[ 15.3 -18.6 -11.7  -0.9 -20.7  -8.8  -3.1 -16.0   9.0  -4.0 -50.4  11.2
   3.2  -9.6   1.8  -0.6 -19.8 -11.2 -10.2  15.2  -1.2   4.5   1.2  -6.6
  -8.7 -15.5  -2.8   0.8  -3.4   0.6  31.7   2.7 -10.4  -8.7  12.0 -21.2
  26.3   7.2  -4.5 -14.6  10.0  31.2] : J211/H
[  7.1  -5.2  -7.7  -9.2   3.8  -7.7  -0.5  -9.4  -0.8 -22.1 -39.1   4.0
   2.7  -8.7 -12.7   1.8 -25.3 -13.4 -15.1   8.9  13.7  -0.7  -3.1  -1.3
  10.9 -29.4   4.9   0.0   8.8  -5.4   9.4   4.2  -6.6 -12.0  11.0 -12.4
 -11.6  17.8  -1.1 -47.4  21.8  18.1] : j776/W
[ 12.8   0.4 -25.8 -14.9  -3.2 -24.1   2.1  -6.3   6.0 -18.3 -46.3   0.8
  -0.2  -7.9 -13.8  -2.1 -26.7 -14.7 -30.2  18.0  16.0  -1.4  -2.6   1.9
  30.6 -23.8   2.9   0.2   1.7   3.8   4.9  -9.1  -6.1  -8.4   5.5 -13.3
 -12.0  11.5   0.3 -47.7  17.8  24.7] : j776/W
[ 11.6 -24.2 -17.8  -6.6  -5.9  -1.9 -15.9 -22.2  13.4 -16.4 -61.7  14.1
   6.0 -10.4  -5.8  -3.7 -26.0 -26.9 -17.9   7.5  10.0   9.5  -3.4  11.0
 -11.1 -28.3  -4.0   5.5   8.6  -2.7  24.4   8.3  -5.9 -14.3   1.3 -21.8
  -1.8  15.5  -1.0 -15.2  26.2  41.8] : J211/H
[ -2.7   4.9 -16.8 -11.5   3.6  -4.0  -2.5  -5.3 -19.7 -12.2 -20.0  16.0
   1.6   5.5 -14.4   0.8  -4.2  -6.3 -26.1   7.6  14.7   4.0  -2.4  -2.6
 -13.8 -36.4  11.6  -1.4  14.2 -19.3  -0.2   7.0 -13.0 -40.5  -8.6  -2.6
 -19.6  17.2  -5.4 -24.9  14.4  11.7] : j776/A
[  6.2 -17.9 -20.7   0.9 -14.7  -8.8 -13.6 -15.8  17.0 -10.9 -37.6  29.2
  -4.8   0.4  -0.9  -4.7 -12.9 -13.8 -18.7  16.1   3.8   8.1  -4.2   1.8
   3.7 -29.4   3.3   7.0  10.0  -2.9  35.1  20.7  -5.9 -15.1   5.4 -31.6
  33.0  19.8  -2.1  -4.4  27.8  36.5] : J211/N
[ 11.5  -5.9 -10.5   1.1 -19.8   0.4   5.6   6.2   4.4  -9.0 -17.8  23.2
 -11.3   3.1  13.8   1.7 -17.5  -7.8 -18.2  11.5  -8.1   8.3   2.6   3.1
  38.9 -19.3   6.7   0.3   1.4  -3.3  21.3  10.9   7.3  -0.6  10.0 -22.3
  51.4  11.9   4.6  -7.4   9.8   3.3] : J211/N
[  4.5 -14.0 -14.0   0.1 -10.9  -5.1  -1.1 -13.9  10.2 -10.6 -32.5  19.4
  -4.1  -4.3  -3.3   1.9 -10.9 -15.7  -9.3  15.3   3.1   5.3  -3.6  -0.2
   1.4 -36.7   2.6  10.3   7.5  -5.0  22.7  10.9   4.2  -4.9   5.4 -15.9
  29.5  14.3  -0.7  -8.1  23.9  26.1] : J211/N
[  1.6   2.1 -25.6  -5.4   2.5 -11.0  -1.5  -4.4   9.9 -16.7 -41.5   8.3
  -1.3  -7.7 -12.5  -7.3  -9.4 -15.9 -24.7  20.2  17.8   1.1  -2.2   3.3
  -2.4 -28.2   5.1   1.3   2.3   1.9   6.7  -3.3  -7.1 -16.0   1.5 -22.2
 -13.4   8.3  -8.2 -32.9   9.2  21.7] : j776/W
[ -0.1   2.7 -25.0 -11.8   0.0  -6.6  -5.6 -16.5   8.6 -15.8 -33.8   8.4
  -3.5   3.1  -4.4  -3.7 -36.3  -8.5 -15.1  31.6   6.4  -0.5  -0.1   3.5
  10.6 -40.9  13.2   7.6  14.2  -7.0  19.2   6.1 -17.8 -19.8   0.4  -5.9
  -4.5  10.3  -0.1 -31.5  30.7  33.0] : j776/A
[ -0.2  -8.6 -12.7  -8.5  -1.7  -3.3  -1.3  -9.3  14.6 -10.3 -45.6  18.0
  -2.1 -10.3  13.6  -3.9  -9.2 -18.2 -13.0   4.0  15.6  19.4   1.7   5.3
   3.1 -27.0  -5.8   1.6   2.6   0.7  16.4   1.6  17.6  -8.7   3.2 -24.6
  20.1  20.4 -11.6  -4.2  10.8   7.1] : J211/H
[ -0.2  -0.8 -17.4  -7.0 -22.2  -5.2   3.2  -6.4   4.0 -27.7 -21.6   5.6
  -1.3  -6.1   2.9   8.4   0.9 -18.6 -21.2  12.1   5.4   1.1   1.7  -3.6
  -1.2 -15.5  -1.4  -4.4  -8.2  -1.6  11.9  -0.1  -7.6  -6.3   3.1 -16.1
  -7.7   4.8  -6.8 -43.8   1.8  -0.1] : j776/W
[ 10.1 -12.6 -17.2  -5.3 -16.4  -6.6  -1.8 -12.2  12.5 -15.5 -40.4  22.8
  -7.0 -15.4   6.2  -3.3  -1.4 -17.5 -25.5   9.8   9.8   0.3  -1.0   1.0
  -1.1 -28.6  -2.2   4.9  -1.9   0.0  28.8  -2.3   5.5  -8.1   4.1 -31.0
  20.6  21.2  -5.1 -20.5  15.2   4.5] : J211/H
[  3.5 -18.7 -19.7  -8.3 -13.8  -5.8  -9.9 -11.5  12.0  -7.4 -44.5  23.4
  -2.5 -10.4  -3.8  -8.6 -11.5 -11.1 -18.2  12.7  10.4   4.0   5.0   3.4
  -5.1 -21.9   0.0   3.6   2.7   5.2  20.1   4.6   1.7 -15.7   2.0 -28.6
  19.5   7.7  -3.8  -7.0  19.4  33.5] : J211/H
[ 13.3  -3.9 -25.1 -10.7  -8.3 -11.6  -0.4  -8.0   2.4 -21.5 -17.1   7.0
  -4.1   1.8  -9.3  -6.4 -29.0  -8.2 -14.7  24.7   4.7   1.9  -3.1   2.2
  10.9 -25.0   3.5   7.0   5.1  -9.9  17.8   0.7 -20.1  -5.8   5.2 -15.4
  -2.0   8.5  -1.7 -54.9  15.9  18.1] : j776/W
[  8.9 -17.2 -12.6  -5.3  -7.7 -10.0  -8.1 -15.9  18.3 -15.8 -56.4  23.6
   6.1  -5.8   6.8  -5.0 -14.9 -22.9 -17.3  12.9  11.3  11.4   2.6   5.9
 -18.1 -33.5  -0.8   5.5   4.6   1.9  25.5  10.7   1.9 -15.5  -0.3 -26.8
  20.5  19.5 -22.0   5.7  24.9  38.1] : J211/H
[  9.4 -18.6 -14.7   0.8 -18.1  -9.0 -12.1 -12.1  14.8 -14.4 -31.7  30.6
  -9.3  -6.1   9.3  -0.6 -18.1 -14.7 -21.3  14.8   1.4   6.6   4.5   0.0
  14.0 -32.9   4.9   5.7  13.4  -3.7  36.7  15.5  -4.8  -6.1   6.6 -22.3
  70.4  21.0  -1.1  -5.4  23.9  23.0] : J211/N
[  3.3 -13.1 -19.6 -12.1 -19.3  -8.0  -2.6 -13.8  17.8 -16.2 -24.0  44.6
 -12.9   7.2  11.4  -4.4  -1.7 -18.5 -28.3  24.7   6.1  15.5   3.9   4.6
  21.6 -35.7  -5.8   3.1   8.3 -10.3  40.6  10.8   6.7  -6.8   6.9 -31.7
  48.6  16.4  -1.8 -15.3  21.8   9.7] : J211/N
[  3.8   3.3 -16.3  -2.1   0.6  -0.8  -0.3  -2.7  16.9 -15.4 -27.2  14.2
  -6.4   8.0  -3.7   0.9 -16.7 -17.8 -30.8  20.6   9.4   3.1  -6.5   2.5
  -2.1 -43.7   7.9   5.5  14.1  -8.8  12.8  11.6  -2.7 -17.7  -1.8  -3.6
  -8.4  16.2   2.6 -16.3  15.4  19.5] : j776/A
[  5.0  -6.1 -22.1  -9.4  -3.0  -6.8   2.0  -6.3   0.1 -18.6 -27.1   2.1
  -3.9   0.6 -21.6  -3.1 -21.9 -11.1 -28.9  21.9  10.5  -5.5  -4.1  -3.5
  12.8 -35.9  12.0   0.1   5.3  -7.7   8.5   0.9 -20.9 -11.2   2.2  -4.7
 -15.1  13.7  10.5 -45.5  13.7  17.8] : j776/W
[ 10.7  -4.4 -29.6 -16.6 -13.1 -11.3  -9.9 -14.0   3.8 -20.8 -42.8  24.2
   0.7  -1.0  -8.6  -3.4 -12.6 -19.2 -35.1  18.1   2.3   3.7  -0.7  -1.1
 -22.6 -45.5   7.9  -5.7  11.3  -2.8  23.4   5.5 -14.5 -18.1  -6.2 -18.0
  -9.8  12.9   4.7 -29.3  15.2  32.1] : j776/A
[  3.9  -9.0 -25.8   0.5 -16.1  -9.4  -2.6 -18.3  14.2 -24.0 -34.1  30.2
  -5.4  -6.5   2.5  -9.6  -1.4   1.0 -23.9  16.2   2.6   4.5   1.1   0.5
   0.9 -32.3  19.5   0.3   2.6  -7.8  33.1   4.5  -4.1  -9.8   1.9 -27.0
  17.1  20.7  -8.4 -15.6  18.7  13.4] : J211/N
[ 11.7 -20.6 -17.7  -9.4 -14.4 -14.7 -11.7 -19.2  10.7 -17.6 -42.5  22.2
  -3.0   0.0  -5.1  -4.8 -16.2 -14.1 -21.7  23.0   5.7  -0.2  -3.7  -2.6
  -6.8 -35.6   1.6   4.3  12.9  -5.7  41.5   5.9  -7.4 -11.8  -0.8 -20.4
  19.9  13.8  -0.8 -24.2  30.6  32.8] : J211/H
[  6.4 -10.5 -23.7  -1.6 -10.7  -2.3  -5.2 -12.2  13.5 -17.5 -30.8  27.0
   1.2  -5.8   3.9  -3.2 -11.2 -16.4 -22.5  17.7   5.4   0.8   3.6   2.1
  11.1 -32.1   1.8   3.1   8.8  -2.5  27.5  12.4  -4.0  -7.4   0.3 -22.1
  30.7  14.8  -2.1 -23.2  18.4  17.5] : J211/N
[ -1.2  -2.3 -27.8  -7.6   4.0   0.3  -1.2  -0.4   6.0 -13.3 -16.2  10.8
  -9.0  -2.9 -17.4   5.4 -29.5 -12.7 -19.6  26.6   9.2  -3.9   2.0   0.0
  33.1 -36.1  16.1   6.9  16.6 -10.6   7.2   7.6  -7.5 -14.8   2.7   3.4
  -5.0   5.9  -2.4 -48.6  34.9  17.8] : j776/A
[  8.5   1.4 -26.3  -7.9  -1.0  -8.5   5.5  -3.8   6.1 -15.1 -34.0   8.2
  -6.3  -5.6  -9.2  -5.7  34.4 -20.3 -25.4  23.4   6.0  -2.2   1.2   4.5
  18.8 -27.5   8.2  -0.4  -2.3   1.2   9.5  -4.9 -10.3 -14.4  13.4 -24.2
   1.8   9.5  -4.2 -44.0  13.5  13.5] : j776/W
[  7.3 -36.7 -20.2 -11.6 -12.4  -4.4  10.3  -1.0   5.8 -16.8 -24.2   7.2
  -0.6   4.4 -12.3  -4.3 -20.7 -13.8 -25.2   5.4   8.3  -5.0   0.5   4.4
  -1.2 -28.3   9.7  -1.8   6.2  -5.6  11.5   0.2 -15.7 -12.5  -1.9 -10.0
  -8.0  12.6  11.9 -38.7  16.3  21.7] : j776/A
[ -1.2 -14.5 -24.9  -0.2  -6.6  -5.9  -5.3 -19.1  18.4 -11.8 -49.4  26.5
  -5.2 -11.3   1.3  -8.4  -4.6 -19.7 -24.3  22.4  14.5   5.6  -1.8   0.9
  -4.1 -31.6  -5.5   5.8   2.2   2.8  28.0   4.0   6.6 -16.2   4.9 -33.1
  17.3  15.6  -5.2  -6.2  26.3  43.8] : J211/H
[ 12.2  -9.9  -5.4  -3.1 -18.8  -3.8  -3.0  -6.2  12.5  -7.0 -29.3  30.2
 -16.7  -2.4  15.1  -4.1 -13.9 -11.3 -16.2   5.7  -1.7  10.6  -2.4   8.1
   0.4 -21.5   1.0   6.9   3.7  -2.6  19.1  12.4   3.4  -5.2   9.5 -33.5
  45.8  17.8  -2.4   7.0   9.9  10.9] : J211/N
[ 13.6 -16.8 -11.4  -2.9 -18.1  -9.0  -1.4  -6.0  14.1 -12.0 -46.0  24.2
  -5.7  -5.9  -0.5  -2.3 -25.4 -16.9 -21.4  19.9   3.6  10.8  -4.0   5.0
   6.4 -33.1   2.7   4.5   8.4  -8.4  -8.9  10.2  -9.3 -11.8   4.4 -14.7
  36.2  18.5   0.8  -6.4  26.5  28.0] : J211/N
[  1.3 -16.3 -15.4  -8.0 -16.6  -0.3   0.6  -6.9  26.3  -8.9 -14.4  22.1
 -15.0  14.6  -0.6   5.4 -24.1  -9.5 -23.6  24.1   0.1   3.1  -2.4 -14.9
  53.7 -38.7   9.3  10.4  14.0 -15.6  24.2  11.1  -6.6  -7.6   6.4 -13.6
  34.7  11.5   2.1  -3.6  26.7   9.6] : J211/N
[  8.9 -10.3 -19.7 -10.5  -1.8  -8.5   5.1  -6.4   3.7 -10.4 -41.0   7.2
   4.9  -4.8 -11.6  -1.6 -29.3 -15.8 -19.4  19.7  14.6  -4.0   0.1  -6.6
  12.3 -22.4   5.7  -1.6   3.2   4.5   8.1  -4.8  -8.1 -10.1   5.9 -15.0
  -9.0   7.1  -4.6 -38.3  10.8  20.7] : j776/W
[  8.7  -5.2 -16.9  -1.9   0.3  -8.0   2.0  -5.0   4.6  -7.4 -23.0   1.5
  -1.6  -3.4 -12.7  -7.0 -10.3 -15.2 -14.7  16.8  12.6  -0.8  -2.8  -0.6
  -3.4 -12.6   0.7  -1.3  -1.9  -2.9  15.3  -5.1  -9.2 -16.4   0.1 -15.1
  -6.7   5.5  -2.1 -36.8  22.2  13.5] : j776/W
[ 11.5 -24.0 -21.5  -6.8  -9.1  -0.3 -11.4 -24.9   2.2 -12.6 -58.8  15.0
  -2.7 -11.5   8.2  -4.4 -28.2 -13.6  -5.9  12.6   7.8   8.5  -1.1   0.6
   4.7 -14.7  -9.1   7.1   6.7   8.2  31.2   8.5  -0.1 -13.8  23.4 -27.9
  35.4  17.5   2.3  -7.2  43.6  35.2] : J211/H
